(in the rows, 128 means zero)
Each row is followed by its group and then its class within the group.
[156 132 128 123 102 180 236 121 134 133 110 141 139 116 118 111 137 121
 144 121 112  90 157  93 136 122 129 139 135 106  74 140 169 141 219 129
  79 144 117 128 150 164 128 134  73 128 112 115 146 117 114 124   4 130
  90 122 138 122 116 126 154 142 178 125 140 103 139 122 113 118 138 123
 160 120 124 127 122 118 121 115 115 142 143 103 110 130 125 135 129 140
 143  92 124 112 120 121 104 106 131 150 131 101  91 121 122 112 142 118
 131 133 126 202 143 106 126 156 114 100 143 129 101 134 157 145 127 159
 134 123 102 137 155 140  76 141 120 162 129 132 136 126 119  85 139 120
 147 112 121 149 139 118 118 134 128 115 151 156 131 128  72 110  85 131
  92 128 129 176 128 137 124 139 143 133 130 172 130 126 105 125 106 114
 109 113  99 118 134 133  59 140 119 124 138 190 115 124 137 121 125 118
 130 132 115 165 147  94 112 130 113 119 123 174 150 145 110  88 120  84
 133 137 135 121 115 146 124 124 111 128 176 133 114 136 151 125 130 145
  71 136 110 139 159  98 126 144 111 135]
D j85
[135 140 125 129 144 129 115 133 134 122 125 106 120 128 119 111 154 128
 142 134 162  69 135  69 130 107 114 133 135 151 137 145 110 117 223  74
  79 122 113 123 116 135 124 123 105 150  94 119 131 111 105  96   4 107
 128 119 134 120  72 122 112 142 153 113 142 120 107 134 156 113 129 121
 163 105 128 121 135 131 124 112 136 120 211 141  88  22 114 132 136 142
 127  88 159 104 130 122 120 125 158 157 122 128 122 127 137 121 133 133
 137 140 122 200 135  91 114 129 145 111 100  93 140 113 118 107 108 133
 120 110 122 143 133 133 129 153 129 122 131 130 135 119 119 132 119 100
 133 127 120 138 133 123 114 137 115 114 137 121 131 162 110 130 109 101
 135 110 132 252 124 147 137 133 143 145 126 133 127 140 119 113  95 155
  87 112 145 106 123 129  54 151 136 133 150 252 124 132 152 113 135 126
 123 136 139 143 147 127 130 120 136 117 126 227  98 131 140 178 138  99
 176 127 122 135 116 139 132 111 117 125 132 136 139 123 149 131 173 134
 102 122 127 112 140 137 107 132 151 133]
H j910
[135 139 107 123 126 140 143 118 146 141 116 113 130 124 126 112 142 144
 131 135 146  74 123  97 125 125 114 124 136 126 122 149 127 125 192  82
  63 135 115 145 134 192 128 105 115 129 117 109 130 123 105  67   4 112
 112 119 138 128 143 138 143 140 161  97 133 100 127 120 163 112 141 139
 128 149 128 130 132 113 125 110 133 142 242 123  98 110 129 171 122 125
 119 106 161 106 122 105 144 132 160 145 134 124 114 126 153 129 141 124
 120 119 126 210 142  92 109 118 136 102  91  79 137 117 160 113 133 164
 127 121 124 126 142 126 108 159 127 144 132 122 154 127 148 102 130 128
 146 121 127 133 131 109 127 121  99  82 123 126 127 153  98 127  84 116
 131 128 139 252 134 136 133  96 141 138 126 135 129 129 106 129 110 132
  81 146 128 131 114 142  47 144 121 132 147 252 118 137 151 114 131 188
 107 119 123 145 151 124 129 136 114 107 135 211 100 160 153 116 131  92
 152 133 128 120 130 125 131 140 117 123 140 139 115 131 162 142 136 141
 103 126 101 111 130 133 108 131 107 138]
H J574
[124 149 121 130 126 138 196 122 142  82 140 124 111 120 134 114 208 147
 138 131 133  36 173 129 124 133 146 115 152 154 115 146 130 116 207 143
  93 121 130 116 122 130 142 113  68 161 119 108 123 104 117  75   4  97
 108 110 155 124 146 118 153 128 179 138 134 124 114 117 123 104 120 130
 125 105 111 139 113 138 119 105 133 128 208 155  81 148 124 140 135 150
 154  88 158 110 125  98 103 151 147 152 137 137 120 121 127 117 122 140
 136 119 130 211 129  98 112 128 164 132 103  86 144 138 143 121 104 137
  80 123  76 128 194 121 129 136 126 128 141  78 122 124 105 169 157 130
 135 114 117 140 135 109 101 143 111 109 162 128 126 140  96 128 107 115
 161 119 138 252 126 158 135 127 137 125 141 142 130 117 112 115 119 125
  78 120 101 116 127 123  75 135 169 117 138 202 125 102 124  81 148 122
 141 129 124 109 191 141 141  97  96 122 129 238 104 148 168 122 125  96
 171 134 147 140 108 164 134 124 112 125 118 120  91 131 145 134 131 136
 105 125 143 111 139 118 121 140 116 134]
H j910
[153 135 134 123 129 120 154 110 122 133  95 121 147 125 116 127 120 115
 144 129 157  77 134  85 142 107 105 121 145  98 112 124 110 124 163  97
  91 156 126 132 137 170 111 114 120 150 137 119 136 134 127  97   4 146
 128 132 141 136 151 140 108 149 178 110 133 115 124 107 163 135 150 136
  96 116 134 140 143 122 137 111 134 135 147 161 101 142 137 138 128 124
 139 107  67 103 136 117 158 104 134 143 141 131 115 126 138 141 141 139
 123 140 112 149 133 110 117 107 170 107  89 122 128 123 138 124 124 171
 130 123 114 133 162 119 127 148 125 151 138 107 136 140 123  88 123 133
 141 126 144 143 130 141 118 148 108 111 125 128 135 136  95  87  60 122
 134 121 125 239 154 176 119 123 120 147 146 127 119 123 100 124  96 120
 116 115 107 103 122 129 126 110 131 124 135 177 106 111 144 129 104 133
 119 123 141 129 143  97 116 134 113 128 136 194 119 130 187 138 133 102
 148 134 133 126 142 133 130 131 121 131 145 130 154 118 136 134 117 113
 102 122 157 116 133 123 111 130 144 151]
P j623
[159 152 119 117 131  90 161  96 121 141 106 124 141 127 107 113 135 126
 133 125 156  24 155 106 137 126 118 133 146 126 104 114 119 119 197  85
  60 129 134 117 128 162 105 105  89 161 128 113 142 124 135 101   4 117
 125 119 136 139 152 145 111 153 184 117 134 122 122 106 164 115 137 123
 115 133 129 133 126 119 124 107 111 160 118 155 110 113 126 135 128 107
 130 113 101 101 124 147 140 114 142 156 125 133 112 119 135 135 141 146
 149 123 121 185 125 118 143 133 157 101  87 122 130 130 152 111 128 169
 133 118 108 158 149 131 117 138 129 141 135 108 131 129 112  98 134 126
 129 115 139 152 122 134 111 138 100 121 136 136  87 138 117 106  59 126
 148 125 140 252 141 141 128 132 134 133 126 143 123 119  98 129 104 135
  88 118 102 100 133 150  75 111 129 136 136 210 120 102 109 127 101 126
 101 127 117 129 164 112 121 134  60 119 142 240 133 146 207 128 122 127
 146 124 133 132 101 125 141 129 119 119 129 131 125 138 124 131 137 111
  86 132 181 125 122 164 128 135 112 139]
P j754
[118 130  74 117 131 147 152 125 125 133  98 110 118 123 130 107 135 124
 132 131 148 115 116  89 127 127 131 118 138 137 138 136 125 112 180  87
  79 104 128 115 129 147 111 119 122 153 120 109 128 118 116 104  11 110
 113 111 144 130 152 124 126 133 150 108 147 103 116 118 148 101 127 124
 134 114 120 132 124 125 119 109 118 141 234 149 104 128 116 139 123 129
 130  93 176 118 138 103 125 147 148 148 141 111 120 144 132 158 129 130
 130 121 128 202 133  71 121 136 138 154  81  85 134 129 117 116 106 140
 130 122 102 131 140 134 101 139 152 134 141 121 142 121 129  99 130 115
 143  64 138 120 126 131 130 138 119  95 138 121 135 139  87 123  86 130
 135  87 129 252 137 126 119 124 132 118 138 124 123 127 118 122  83 128
  76 113 124 127 124 139  67 124 126 129 137 249 130 114 123  97 138 116
 127 136 127 138 146 129 121 137 125 116 142 207 115 141 162 129 130 111
 167 128 123 129 117 131 129 133 115 130 117 138 115 128 168 133 121 138
 100 120 118 103 154 133 161 138 131 136]
H J574
[141 142 133 125 114 197 221 122 149 131 105 133 139 114 125 113 139 139
 145 123 109 118 155 140 127 120 117 124 147 114  88 139 130 146 181 136
  61 136 141 109 152 163 153 120  85 120 134 122 135 115 106 123  10 136
 101 127 204 123 119 132 157 149 186 137 140  91 142 123  97 111 106 124
 151 141 127 126 116 112 135 102 122 150 172 117  94 132 129 129 114 138
 126 111 128 112 123 130 115 133 149 169 133 129  88 128 163 117 142  84
  99 127 124 223 129 134 137 136 100 124 127 127 129 131 170 140 118 154
 143 173 102 140 132 133  21 139 124 132 132 118 122 128 133  89 140 132
 138 111 129 146 119 103 129 113 110  90 140 143 135 125  92 129 128 139
 122 127 137 197 120 150 131 138 142 136 144 143 126 129 117 115 107 128
 127 116 115 148 127 131  66 127 127 137 122 194 104 103 138 105 107 139
 106 145 117 145 166 130 125 121 122 116 116 153 147 139 118 100 130  84
  93 135 134 128 126 145 131 150 104 153 164 148 134 132 148 136  93 138
  94 149 107 106 130 103 138 136 128 138]
D j85
[138 140 129 119 134 151 252 107 147 141 119 117 127 123 130 111 150 130
 132 120 156 156 139 110 130 121 123 110 135 130 131 165 114 138 113 151
 110 118 121 118 123 137 115 139  87 146 154  90 137 116 114 111 124 112
 129 115 146 127 145 127 133 139 180 126 133 113 110 132 158 125 115 131
 130 125 123 133 130 138 122 117 105 109 204 148  86 141 125 125 117 129
 115 126 123 120 102 102 115 115 108 158 102 125 152 133 140 125 141 170
 134 115 142 198 172  93  97 117 196 110  98 104 128 115 145 132 107 157
 127 123  71 129 167 129 110 129 119 151 127 109 146 120 130 105 135 127
 139 112 130 134 135 130  98 121 102 113 129 118 130 147  82 107  60 115
 147 125 158 195 141 127 149 121 133 134 125 146 132 132 114 135 110 117
  76 124 103 108 127 140 167 140 148 120 133 165 116 128 123 125 142 146
 142 119 116 132 129 109 121 157  97 119 153 252 102 160 150 117 134  87
 165 131 131 118 132 147 119 122 111 134 128 137 120 144 126 134 136 127
 183 112 156 137 119 117 115 148 103 131]
W j750
[162 134 125 123 126 133 190 125 136 130 108 128 131 117 123 116 120 127
 143 130 119 112 131 105 139 131 116 138 143 112  70 104 135 121 202 116
  79 128 130 125 153 181 124 120 100 113 141 123 148 122 111 138   4 158
  92 126 141 135 122 135 176 152 164 107 140  92 149 120  94  98 142 119
 139 131 125 125 116 121 138 116 111 152 142 104 102 122 141 139 137 126
 133 114  97 123 121 130 113  87 158 127 126 149  83 145 139 128 157 108
 124 140 109 190 123 117 119 111  94 111 142 130 106 130 148 123 113 181
 148 131 122 140 132 128  64 135 118 140 130 123 128 130 133  68 135 129
 143 131 129 145 131 112 133 109 133 127 134 133 137 138  96  75  80 127
 103 120 124 178 131 136 120 125 126 128 132 148 112 124  86 120  93 115
 141 118 129 129 131 126  82 137 129 126 128 172 122 142 139 117  99 121
 133 135 130 155 146 108 127 115 123 105 127 156 159 148 124 137 128  95
 131 131 134  98 135 147 130 136 101 127 178 137 126 131 153 150 130 121
  75 137 114 135 156 133 143 145 129 137]
D j85
[107 138 139 120 134 155 231  97 133 147 109 118 140 122 133 187 121 142
 133 122 151 174 142  69 116 122 116 127 147 148  68 127 129 122 135  96
 102 149 135 101 127 159 125 125 142 137 105 107 146 125 115  92  89 145
 109  94 154 129 167 132 118 141 180  91 136 112 109 117 140 110 120 138
 143 130 120 147 140 135 122 126 122 116 155 137 104 149 137 141 109 133
 135 114 112 119 133 123 128 105 152 156 152 127 112 132 102 141 146 157
 125 123 130 184 132  89 101 124 159  95  96 103 100 151 134 143 103 170
 130 129  94 129 189 110 105 131 117 125 143 104 124 122 126 107 134 129
 148 130 138 139 128 139 104 123 105 105 144 125 124 130 101 112  53 119
 146 116 154 252 148 146 135 145 123 117 124 119 117 129 118 123  93 125
 106 125 114 119 120 126  98 149 109 109 152 179 167 130 158 140 119 100
 173 121 136 146 166  98 122 132  97 122 151 182 125 168 199 135 132 112
 145 132 134 128 124 121 126 135 107 127 148 139 122 138 142 140 140 120
 129 143 119 114 158 130 143 126 100 127]
W j750
